Moves between units:
j898: ξ>j551, γ>j59, λ>j602, χ>j677, ε>j408, β>j115, ω>j687
j521: ξ>j480, γ>j392, λ>j466, χ>j861, ε>j377, β>j166, ω>j129
j869: ξ>j932, γ>j142, λ>j424, χ>., ε>., β>., ω>.
j68: ξ>j823, γ>., λ>., χ>., ε>j13, β>., ω>j105
j602: ξ>., γ>j814, λ>j898, χ>., ε>j932, β>., ω>.
j749: ξ>., γ>., λ>., χ>j823, ε>j559, β>., ω>j278
j106: ξ>j295, γ>j837, λ>j69, χ>j934, ε>j687, β>j135, ω>j408
j311: ξ>., γ>., λ>., χ>j756, ε>j217, β>j278, ω>.
j278: ξ>j495, γ>j677, λ>j377, χ>j59, ε>j466, β>j311, ω>j749
j666: ξ>j572, γ>j152, λ>., χ>j424, ε>., β>., ω>.
j518: ξ>j489, γ>j424, λ>j142, χ>j152, ε>j105, β>j306, ω>j13
j270: ξ>j636, γ>j69, λ>j837, χ>j129, ε>j875, β>j276, ω>j861
j536: ξ>j350, γ>j448, λ>j529, χ>j193, ε>j115, β>j408, ω>j135
j408: ξ>j424, γ>j489, λ>j932, χ>j572, ε>j898, β>j536, ω>j106
j932: ξ>j869, γ>j861, λ>j408, χ>j392, ε>j602, β>j529, ω>j69
j306: ξ>j448, γ>j350, λ>j886, χ>j900, ε>j89, β>j518, ω>j617
j166: ξ>., γ>., λ>j217, χ>j486, ε>., β>j521, ω>.
j69: ξ>., γ>j270, λ>j106, χ>., ε>., β>., ω>j932
j13: ξ>j837, γ>j295, λ>j636, χ>j399, ε>j68, β>j617, ω>j518
j886: ξ>j486, γ>., λ>j306, χ>., ε>., β>j142, ω>.
j151: ξ>j617, γ>j135, λ>j276, χ>j784, ε>j654, β>j837, ω>j448
j529: ξ>., γ>j486, λ>j536, χ>., ε>., β>j932, ω>.
j424: ξ>j408, γ>j518, λ>j869, χ>j666, ε>j551, β>j350, ω>j295
j814: ξ>j909, γ>j602, λ>j59, χ>j377, ε>j861, β>j203, ω>j875
j377: ξ>., γ>., λ>j278, χ>j814, ε>j521, β>., ω>.
j89: ξ>j756, γ>., λ>., χ>., ε>j306, β>j105, ω>.
j636: ξ>j270, γ>., λ>j13, χ>., ε>., β>., ω>j142
j677: ξ>., γ>j278, λ>., χ>j898, ε>j572, β>., ω>.
j909: ξ>j814, γ>., λ>j105, χ>., ε>j142, β>., ω>.
j276: ξ>., γ>., λ>j151, χ>., ε>., β>j270, ω>j486
j875: ξ>., γ>., λ>j823, χ>., ε>j270, β>., ω>j814
j59: ξ>j105, γ>j898, λ>j814, χ>j278, ε>j489, β>j756, ω>j823
j572: ξ>j666, γ>j466, λ>j392, χ>j408, ε>j677, β>j193, ω>j934
j448: ξ>j306, γ>j536, λ>j486, χ>j217, ε>j756, β>j489, ω>j151
j399: ξ>j559, γ>., λ>., χ>j13, ε>., β>., ω>j152
j837: ξ>j13, γ>j106, λ>j270, χ>j559, ε>j823, β>j151, ω>j489
j617: ξ>j151, γ>., λ>., χ>., ε>., β>j13, ω>j306
j193: ξ>., γ>j217, λ>., χ>j536, ε>., β>j572, ω>.
j823: ξ>j68, γ>j687, λ>j875, χ>j749, ε>j837, β>j654, ω>j59
j784: ξ>., γ>., λ>., χ>j151, ε>., β>j559, ω>j217
j392: ξ>., γ>j521, λ>j572, χ>j932, ε>., β>., ω>.
j105: ξ>j59, γ>j551, λ>j909, χ>j495, ε>j518, β>j89, ω>j68
j466: ξ>j152, γ>j572, λ>j521, χ>j489, ε>j278, β>j217, ω>j559
j129: ξ>., γ>., λ>j559, χ>j270, ε>., β>., ω>j521
j217: ξ>j900, γ>j193, λ>j166, χ>j448, ε>j311, β>j466, ω>j784
j559: ξ>j399, γ>j934, λ>j129, χ>j837, ε>j749, β>j784, ω>j466
j489: ξ>j518, γ>j408, λ>j861, χ>j466, ε>j59, β>j448, ω>j837
j861: ξ>j142, γ>j932, λ>j489, χ>j521, ε>j814, β>j486, ω>j270
j934: ξ>., γ>j559, λ>., χ>j106, ε>., β>., ω>j572
j486: ξ>j886, γ>j529, λ>j448, χ>j166, ε>j203, β>j861, ω>j276
j295: ξ>j106, γ>j13, λ>., χ>., ε>., β>., ω>j424
j900: ξ>j217, γ>., λ>., χ>j306, ε>., β>j152, ω>.
j115: ξ>., γ>j756, λ>., χ>., ε>j536, β>j898, ω>.
j350: ξ>j536, γ>j306, λ>., χ>., ε>., β>j424, ω>.
j135: ξ>., γ>j151, λ>., χ>., ε>., β>j106, ω>j536
j756: ξ>j89, γ>j115, λ>j203, χ>j311, ε>j448, β>j59, ω>j654
j142: ξ>j861, γ>j869, λ>j518, χ>j480, ε>j909, β>j886, ω>j636
j495: ξ>j278, γ>., λ>., χ>j105, ε>j152, β>., ω>.
j654: ξ>., γ>., λ>., χ>., ε>j151, β>j823, ω>j756
j152: ξ>j466, γ>j666, λ>j480, χ>j518, ε>j495, β>j900, ω>j399
j203: ξ>., γ>., λ>j756, χ>., ε>j486, β>j814, ω>.
j687: ξ>., γ>j823, λ>., χ>., ε>j106, β>., ω>j898
j480: ξ>j521, γ>., λ>j152, χ>j142, ε>., β>., ω>.
j551: ξ>j898, γ>j105, λ>., χ>., ε>j424, β>., ω>.

The rows follow the links: the fewer symbols apart two units are, the more alike their rows tend to be.

Rows with their units:
[ 42  28  -5 -47  29  55 -50 -80  36  -1 -40  19  38 -37  93 -22   9  54  36   2 -54 -67 -10  45  38  39 -20 -38  88   7  20 -25  42 -17  26  61 -33 -26]
unit: j666
[-34 -74 -16  -5 -67 -34 -47  44  30  14  71 -44 -18  14 -42 -28  14 -77  43   5  43  39  43 -34 -19  -7  32 -52 -52 -24 -52 -29  31  65 -10 -63 105 -24]
unit: j823
[ 58  59   6   0 -63  -5 -74  51  31  -1  69  54  28  17 -12 -61  19  57  48  -1  38  51  59  81 -38  33  33 -43 -58  -3  34 -32  39  77  30 -41 -43 -45]
unit: j278
[-33  22  -4 -41 -50  18 102  45  31   4  78  43 -17 -39 -52  64  20  52 -46  -9 -47   8  37 -34  56 -32  35  62 -49   7  14 -11 -86  46 -11 -63 -53 -38]
unit: j909
[-14  43  -6  34 -65 -52 -50 -90 -48 -10  58  20 -14  27  70 -47 -30  36  37  -7  23 -63  45  -8 -16 -29  14 -24 100 -19  40  52  43  80 -25  41 -40  53]
unit: j115
[-16 -78  14  53  46 -53 -45  57 -35   0 -27 -53  -8   9 -48 -36 -57 -83  15 -14  20  36 -21 -16 -16 -10   5 -35 -67 -13 -56  56  54 -21 -18 -21  88  60]
unit: j151
[  45  -64    1   -7   37   -7  -29 -104   27    3  -25  -72   33   14   96  -37   14  -63   42   -5   19  -51  -28   50  -22   83   -4  -25   80  -13  -49  -13   39  -31   44   60   80  -23]
unit: j934
[ 62  51   1  46  38   0 -63  73 -51  -1 -46  55  27  18  -5 -20 -64  39  52 -10  21  60 -42  83 -34  65 -22 -43 -68 -12  37  50  38 -50  50 -35 -28  78]
unit: j217
[-20  47  -1 -31 -57  46 -64  46  26   6  55  80 -30 -60 -61 -15  31  48  37 -11 -61  35  25 -49  59 -57  28 -50 -56  11  34 -21  44  60 -25 -53 -75 -33]
unit: j105
[-24  44   3   4 -76 -27 -48  52  16  -7  79  46 -19   3 -68 -46  17  52  39   6  49  60  43 -46 -46 -32  18 -43 -82 -14  48 -31  40  68 -22 -42 -49 -41]
unit: j59
[-22  35   9   8  25 -32  88 -77  14   5 -25  13 -17  36  64  66  18  54 -57  12  38 -69 -18 -33 -28 -43   1  66 104  -9  35 -21 -69 -23 -28  76 -36 -17]
unit: j932
[-22 -70 -16  10  28 -28 -59  63   3  -4 -20 -45 -16  30 -54 -38  25 -88  29   7  33  48 -22 -49 -29   5  -8 -41 -64 -20 -51 -34  47 -27 -16 -34  98 -33]
unit: j837
[ 55  29 -11 -10  19  -9 -54 -96  32   0 -20  19  34  17 123 -25  20  25  25   6  23 -79 -23  54 -42  34 -14 -58  93  -1  30 -14  45 -34  41  76 -35 -48]
unit: j572
[-23 -61  19 -57 -75  27 -40  34  32   0  73 -70 -28 -42 -52  -4  34 -59   7   5 -55  30  39 -55  45 -13  37 -41 -44  29 -71 -32  45  42  -9 -41  58 -25]
unit: j68
[-40  40  13  50 -71 -42 -62  36 -32  22  62  37 -15  36 -73 -40 -51  31  32  -8  41  55  34 -38 -32 -42  31 -46 -55 -18  30  48  37  66 -38 -34 -48  79]
unit: j756
[-46 -56  28  46  39 -25  83  36 -34 -33 -23 -44 -11  35 -44  18 -50 -78 -51  24  23  44 -26 -27 -18 -31 -18  50 -47  31 -52  37 -89 -35 -27 -11  90  56]
unit: j276
[ 59  36  -8   8 -47   1  88  46  28   5  67  27  42  43 -10  45  37  26 -73   5  42  34  45  56 -23  39  16  74 -38  -9  38 -29 -87  64  52 -35 -34 -32]
unit: j377
[ 47  37   9   7  27  58 -50  33 -51  -1 -48  38  18 -43 -15 -18 -53  43  21  -2 -67  44 -26  83  55  37 -15 -51 -57   3  28  62  41 -18  35 -26 -69  66]
unit: j900
[ -9  15 -10   5  49  27 -31 -86 -42   1 -35  17 -24 -32  65  -3 -31  58  35 -13 -63 -85 -13 -15  48 -44  -9 -46  90  13  39  42  40 -40 -24  85 -68  62]
unit: j350
[-29  44   7 -38  32  34 -52  56  36  13 -41  67 -19 -47 -48 -19  30  61  39  -6 -70  42 -19 -38  53 -57 -25 -36 -66  11  41 -34  44 -34 -16 -49 -62 -38]
unit: j518

Each walk starts at a row. The symbols on each line, taken left to right, move it on to the next unit.
Each answer is a row, close to the row of the unit it stands for.
new walk
[-22  33   1  18 -83 -32 -63 -95  17 -11  76  24 -28  37  58 -45  13  27  32   3  27 -80  54 -39 -32 -41  33 -41 113   9  29 -42  40  60 -19  46 -44 -31]
β β ε	[-38  45   1  -7  43 -41 -51 -91  27  -2 -68  16 -17  12  76 -31  25  44  46   1  35 -86 -26 -34 -40 -52 -16 -26 103  -2  42 -55  28 -35 -18  84 -40 -45]
γ ξ γ	[-32  32 -11 -54  32  17 -55 -80  25  -1 -41  16 -32 -50  67 -17  11  57  42  -6 -59 -75  -9 -49  46 -34  -5 -23 116  21  43 -26  42 -34 -33  74 -87 -35]
new walk
[ 69  52 -11 -46  30  68 -45  74  31   3 -45  47  47 -51 -14   4  15  63  17 -18 -75  29 -20  66  67  58 -12 -40 -65  -6  51 -29  62 -26  51 -22 -58 -61]
ξ χ χ	[ 61  55  -3  -6  19 -23 -66  69  38  14 -56  53  51  24 -22 -51  36  60  37  -3  40  61 -46  85 -43  64 -30 -34 -65 -25  51 -16  66 -44  39 -27 -43 -49]
ξ ε	[ 40  45  -2 -53 -53  64 -49  34  19  -4  63  44  38 -44  -2 -10  26  62  39  -5 -53  41  49  52  60  56  18 -42 -66  21  41 -40  52  57  54 -46 -62 -20]
new walk
[-22  36  -6  31 -65 -42  85  68 -59 -16  55  41 -20   2 -48  35 -40  33 -69 -11  28  46  34 -26 -28 -35  24  53 -49 -20  38  62 -67  52 -41 -37 -28  60]
β ω ε	[  1 -82  31 -17  33 -45 106  45  22 -26 -24 -34 -12  27 -50  42  20 -84 -56  20  31  59 -26 -55 -19  19  -9  63 -38  35 -74 -32 -76 -45 -29 -14  83 -33]
ω ξ	[-28  44  -4 -57  26   9 105  75  13  -4 -46  31 -16 -51 -52  71  25  57 -68  15 -68  26 -32 -41  49 -40 -31  87 -48   6  29  -8 -66 -43 -12 -23 -68 -47]
new walk
[-18 -64  -5  35 -51 -23 -39  42 -53  20  65 -47 -12  29 -50 -26 -44 -85  31  -2  23  37  24 -38 -26   7  34 -21 -47  -7 -65  43  36  53 -28 -49  90  66]
ε ω ε ε	[-35  61 -15  58  45 -31 -65  44 -43   4 -42  62 -14   6 -78 -53 -51  50  60  19  43  63 -36 -31 -49 -42  -4 -38 -86 -11  22  69  53 -35  -7 -41 -23  89]
ω λ ω	[-27  45   3  48  38 -32 111  60 -39  17 -48  43 -29  20 -60  45 -58  27 -52  -4  38  44 -27 -29  -8 -41 -11  52 -51 -20  35  52 -81 -63 -34 -23 -31  74]
new walk
[ 55  16   1  46  29   3 -45 -63 -35  13 -32  39  34  28  97 -33 -36  32  28   3  27 -67 -13  74 -31  36 -17 -36  62  -8  26  46  27 -17  29  63 -28  72]
γ β χ	[-21  43  -1   0  32 -38 -87  59  30  27 -56  48 -42  32 -65 -54  17  27  60  -6  44  72 -38 -69 -44 -54 -23 -46 -46  -9  50 -34  68 -66 -32 -47 -71 -34]
λ χ	[ 59  36  -5  -2  42 -15 118  52  15  -3 -42  50  52  33 -20  57  27  31 -72  -6  38  41 -16  55 -28  43 -18  71 -45 -18  26 -37 -76 -38  48 -11 -40 -37]
new walk
[ 64 -72   0  43  50  -8 -64  60 -27  13 -36 -46  39  17 -13 -37 -52 -59  30 -11  28  29  -7  99 -28  76 -22 -39 -38  -6 -59  48  36 -30  26 -19  84  70]
β ε	[ 43 -58 -20   1 -62  10 -62  41  38  12  67 -68  52  40   6 -37  28 -88  39   5  31  42  32  57 -13  57  21 -26 -49  -7 -67  -8  25  55  46 -46  94 -33]
ε χ χ	[  40  -70    1    1   28   -1  -62   49   12    1  -31  -61   22   26  -14  -38   24 -100   23  -19   27   45  -12   62  -38   64   -3  -30  -65  -24  -55  -31   43  -41   35  -19  112  -39]
new walk
[-13  57   3  12  40 -40  96  61  32   0 -50  47 -25  29 -60  45   3  49 -71 -17  18  43 -25 -60 -23 -43  -7  99 -57 -22  24 -34 -87 -36 -25 -33 -54 -38]
λ β ξ	[-23  54   3  -3  44  44 -72  62 -62  10 -40  46 -14 -64 -61 -22 -59  67  60   5 -60  32 -37 -16  58 -40 -31 -31 -63  -7  40  68  35 -38 -28 -22 -84  70]
ω ω λ	[-33  36  13   4  44  12  90  38 -53   5 -32  42 -23 -42 -54  48 -29  53 -67   8 -57  43  -9  -7  42 -44 -10  80 -60   7  41  41 -72 -21 -10 -23 -60  49]
